34; -23; -26; 10; -27; 27
-7; -2; 3; 4; 3; 4
-6; 2; 11; -7; 0; -1
8; 3; -9; 0; -1; -7
-8; 2; 7; 2; 4; 6
38; -32; -37; 20; -33; 38
->
38; -33; 20; -37; -32; 38
6; 4; 2; 7; 2; -8
-7; -1; 0; -9; 3; 8
-1; 0; -7; 11; 2; -6
4; 3; 4; 3; -2; -7
27; -27; 10; -26; -23; 34

-12; 32; -13; -45; 12
18; -34; -11; 15; 44
21; -10; -8; 21; 27
-25; 15; 10; -11; -32
->
-32; -11; 10; 15; -25
27; 21; -8; -10; 21
44; 15; -11; -34; 18
12; -45; -13; 32; -12

27; -26
-25; 24
-17; 15
-48; 44
24; -21
->
-21; 24
44; -48
15; -17
24; -25
-26; 27

-9; -23; -26; 18; 33; -17; -16; -42; 0; -38; 10; 7; -5; 8; 4
29; 24; -9; -23; -26; 18; 33; -16; -16; -42; 0; -38; 10; 7; -5
18; 34; -16; -16; -42; 0; -38; 10; 6; -5; 8; 4; 37; 12; 25
->
25; 12; 37; 4; 8; -5; 6; 10; -38; 0; -42; -16; -16; 34; 18
-5; 7; 10; -38; 0; -42; -16; -16; 33; 18; -26; -23; -9; 24; 29
4; 8; -5; 7; 10; -38; 0; -42; -16; -17; 33; 18; -26; -23; -9

0; -12; 4; 12; 18; 21; 9; 8
-19; 37; -6; 29; -4; -21; 34; 11
32; -17; -6; -22; -6; 4; -29; 1
1; -26; -7; 8; 21; 47; 9; -17
-28; -15; -2; -2; 0; 6; -23; 5
->
5; -23; 6; 0; -2; -2; -15; -28
-17; 9; 47; 21; 8; -7; -26; 1
1; -29; 4; -6; -22; -6; -17; 32
11; 34; -21; -4; 29; -6; 37; -19
8; 9; 21; 18; 12; 4; -12; 0

7; 31
31; 9
32; 0
33; 17
-34; 24
2; -3
->
-3; 2
24; -34
17; 33
0; 32
9; 31
31; 7

-42; -36; -28; -28; -34; -23; -33; -33; -41; -33; -31; -37; -32; -26
-15; -14; -11; -12; -15; -12; -13; -14; -14; -13; -9; -13; -15; -9
-11; -11; -11; -15; -15; -16; -12; -16; -13; -15; -9; -13; -14; -5
-38; -36; -31; -28; -29; -24; -35; -32; -40; -33; -26; -33; -31; -29
-11; -12; -15; -13; -7; -12; -15; -13; -14; -13; -8; -10; -9; -10
-44; -37; -29; -27; -34; -23; -34; -33; -43; -33; -32; -38; -32; -28
->
-28; -32; -38; -32; -33; -43; -33; -34; -23; -34; -27; -29; -37; -44
-10; -9; -10; -8; -13; -14; -13; -15; -12; -7; -13; -15; -12; -11
-29; -31; -33; -26; -33; -40; -32; -35; -24; -29; -28; -31; -36; -38
-5; -14; -13; -9; -15; -13; -16; -12; -16; -15; -15; -11; -11; -11
-9; -15; -13; -9; -13; -14; -14; -13; -12; -15; -12; -11; -14; -15
-26; -32; -37; -31; -33; -41; -33; -33; -23; -34; -28; -28; -36; -42
---
19; 26
-4; -11
-35; -20
->
-35; -20
-4; -11
19; 26

13; -16; -18; 47; -19; 20; 16; -24; -5; 18; 42; 25; 19; -9; 37; -15
15; -27; -26; 41; -25; 0; -5; -36; 7; 2; 38; 20; -1; -14; 39; -24
19; -8; -11; 16; -8; 34; 36; -10; 4; 40; 14; 15; 44; -5; 0; -8
16; -23; -31; 41; -24; 3; -2; -32; 7; 4; 39; 21; -2; -14; 40; -22
-22; 7; 8; -47; 12; -28; -31; 12; 9; -34; -45; -24; -30; 6; -34; 17
->
15; -27; -26; 41; -25; 0; -5; -36; 7; 2; 38; 20; -1; -14; 39; -24
16; -23; -31; 41; -24; 3; -2; -32; 7; 4; 39; 21; -2; -14; 40; -22
13; -16; -18; 47; -19; 20; 16; -24; -5; 18; 42; 25; 19; -9; 37; -15
19; -8; -11; 16; -8; 34; 36; -10; 4; 40; 14; 15; 44; -5; 0; -8
-22; 7; 8; -47; 12; -28; -31; 12; 9; -34; -45; -24; -30; 6; -34; 17

-29; 16
-4; -9
8; -14
-48; -13
-5; 27
0; -20
-23; 9
->
0; -20
8; -14
-48; -13
-4; -9
-23; 9
-29; 16
-5; 27

-14; 16; -13; -11; -14; 33
-3; -5; -4; -4; -11; 29
33; 11; 33; -32; -29; -16
-22; -11; -22; 12; 5; 34
36; 14; 36; -37; -34; -18
15; 23; 16; -29; -28; 2
->
-22; -11; -22; 12; 5; 34
-3; -5; -4; -4; -11; 29
33; 11; 33; -32; -29; -16
36; 14; 36; -37; -34; -18
-14; 16; -13; -11; -14; 33
15; 23; 16; -29; -28; 2

-3; -11; -3; 8; -16; 4; -7; 1; 6; 22; -5; -14; -12; -16; 2; 1
-6; 8; -37; 4; -21; 10; -5; 5; 8; -2; -24; -28; -1; -5; -22; -2
-21; -6; -13; -2; -10; -1; -6; 4; 1; 23; 29; 3; -8; -38; 16; -8
-7; -8; -9; 3; -16; 3; -3; -9; 5; 16; 13; -10; -11; -23; 6; 0
-11; 28; -25; 3; -11; 8; 26; 4; 10; 4; -13; -18; 31; 5; -11; -25
->
-3; -11; -3; 8; -16; 4; -7; 1; 6; 22; -5; -14; -12; -16; 2; 1
-7; -8; -9; 3; -16; 3; -3; -9; 5; 16; 13; -10; -11; -23; 6; 0
-21; -6; -13; -2; -10; -1; -6; 4; 1; 23; 29; 3; -8; -38; 16; -8
-6; 8; -37; 4; -21; 10; -5; 5; 8; -2; -24; -28; -1; -5; -22; -2
-11; 28; -25; 3; -11; 8; 26; 4; 10; 4; -13; -18; 31; 5; -11; -25

21; -6; -9; 37
-7; -7; 31; -22
-16; 4; 2; -31
-16; 7; -8; -17
-6; 8; -36; 0
->
-7; -7; 31; -22
21; -6; -9; 37
-16; 4; 2; -31
-16; 7; -8; -17
-6; 8; -36; 0
